Here is a tiny trained network, its code and every weight. The questions are about switching its units off for an input and a class, where a switched-off unit gives its printed mean instead of its output.

import numpy as np


def w(rows, s, z=0):
    codes = np.array(rows[::2]) - 128.0
    scale = np.full(codes.shape[1], s)
    scale[-1] = z or s
    return codes * scale


def norm(h):
    return h / np.sqrt((h * h).mean(-1, keepdims=True) + 1e-5)


def f(y):
    return np.maximum(y, 0)


def log_softmax(a):
    a = a - a.max(-1, keepdims=True)
    return a - np.log(np.exp(a).sum(-1, keepdims=True))


def net(x, mask):
    res = np.array(x, float).reshape(1, 3) / 4 @ E
    u = 0
    for l in range(2):
        y = f(norm(res) @ A[l][:, :-1].T + A[l][:, -1])
        res = res + np.where(mask[u : u + 10], y, B[l][:, -1]) @ B[l][:, :-1]
        u += 10
    return log_softmax(norm(res)[-1] @ U[:, :-1].T + U[:, -1])


A, B = {}, {}
E = w([
[84,223,110,66],'x0',
[188,126,255,137],'x1',
[20,20,166,109],'x2',
],0.0062)
A[0] = w([
[161,83,109,186,111],'L0N0',
[157,255,79,163,61],'L0N1',
[45,80,129,75,117],'L0N2',
[85,200,114,27,130],'L0N3',
[230,121,67,101,3],'L0N4',
[159,239,105,129,26],'L0N5',
[222,205,75,138,101],'L0N6',
[102,112,49,236,114],'L0N7',
[67,116,49,252,132],'L0N8',
[118,156,97,58,173],'L0N9',
],0.0092,0.003)
B[0] = w([
[2,184,101,150,189],'L0N0',
[86,87,113,104,245],'L0N1',
[155,97,101,83,229],'L0N2',
[95,168,133,178,231],'L0N3',
[79,18,112,71,179],'L0N4',
[176,52,166,138,214],'L0N5',
[75,40,85,141,255],'L0N6',
[174,205,87,211,205],'L0N7',
[193,164,112,157,219],'L0N8',
[179,129,127,236,198],'L0N9',
],0.0089,0.0052)
A[1] = w([
[101,78,77,42,154],'L1N0',
[19,134,251,232,183],'L1N1',
[166,104,209,254,80],'L1N2',
[176,149,188,93,147],'L1N3',
[77,213,145,175,114],'L1N4',
[189,217,164,91,95],'L1N5',
[128,236,142,127,18],'L1N6',
[63,99,90,50,210],'L1N7',
[210,60,248,75,5],'L1N8',
[52,164,166,141,182],'L1N9',
],0.0081,0.0023)
B[1] = w([
[186,4,116,38,190],'L1N0',
[138,152,56,215,254],'L1N1',
[107,100,64,75,217],'L1N2',
[254,174,122,173,151],'L1N3',
[116,111,42,168,166],'L1N4',
[165,73,80,119,135],'L1N5',
[100,71,110,184,136],'L1N6',
[157,32,136,25,197],'L1N7',
[168,230,144,132,197],'L1N8',
[123,100,30,55,168],'L1N9',
],0.0074,0.0058)
U = w([
[157,2,80,63,50],'0',
[165,169,78,150,248],'1',
[113,117,49,132,139],'2',
[77,162,116,126,83],'3',
[60,223,171,100,3],'4',
],0.011,0.0039)

Each question gives the input, the list of numbers given to net, and the class t.
The units are the neurons (one row each of A and B). Each row of codes is followed by its name. A weight is (code - 128) times the scale printed after its matrix; where a second scale follows, it is the last column's (A, B and U).
mask holds one flag per neuron, layer by layer. A switched-off neuron (its flag False) gives its mean, the last column of its row in B, instead of its output. The means were averaged over made-up inputs and are rounded, as every weight is.
A unit's drop is (log p(t) with every unit on - log p(t) with that unit switched off) / (log p(t) with every unit on - log p(t) with every unit switched off).
The circuit of an input: a set's keep is (log p(t) with only the set's units on - log p(t) with every unit switched off) / (log p(t) with every unit on - log p(t) with every unit switched off). Starting from the 12 units with the biggest drops (on a tie, the unit counted first), units are removed one at a time, each time the one whose removal leaves the highest keep (on an exact tie, the one counted first), for as long as the keep stays at least 0.8.
units of the circuit, in order: the units of the circuit, biggest drop first
unit that matters most: the unit with the biggest drop
k most important neurons: the k neurons with the biggest drops, biggest first
k most important neurons of layer l: the k neurons of layer l with the biggest drops, biggest first
drop when u is switched off: that unit's drop, to one decimal
input [7,5,-7], class 0: units of the circuit, in order => (L0N6, L0N5)
input [-6,6,-8], class 0: units of the circuit, in order => (L0N4, L1N1, L0N7)
input [0,-4,-4], class 0: 4 most important neurons of layer 0 => (L0N4, L0N6, L0N1, L0N5)
input [-3,8,6], class 1: unit that matters most => L0N6
input [4,4,-5], class 0: 3 most important neurons => (L0N6, L0N1, L0N7)
input [-3,-5,4], class 1: 2 most important neurons => (L0N7, L0N8)
input [-4,7,3], class 1: 2 most important neurons => (L0N6, L1N8)
input [1,-6,4], class 1: 3 most important neurons => (L0N8, L0N7, L0N6)
input [-6,7,-1], class 1: 2 most important neurons of layer 0 => (L0N6, L0N3)
input [6,2,-6], class 0: drop when L0N6 is switched off => 0.2
input [-6,-7,1], class 1: drop when L0N7 is switched off => 0.2
input [4,-2,-6], class 0: drop when L0N1 is switched off => 0.1
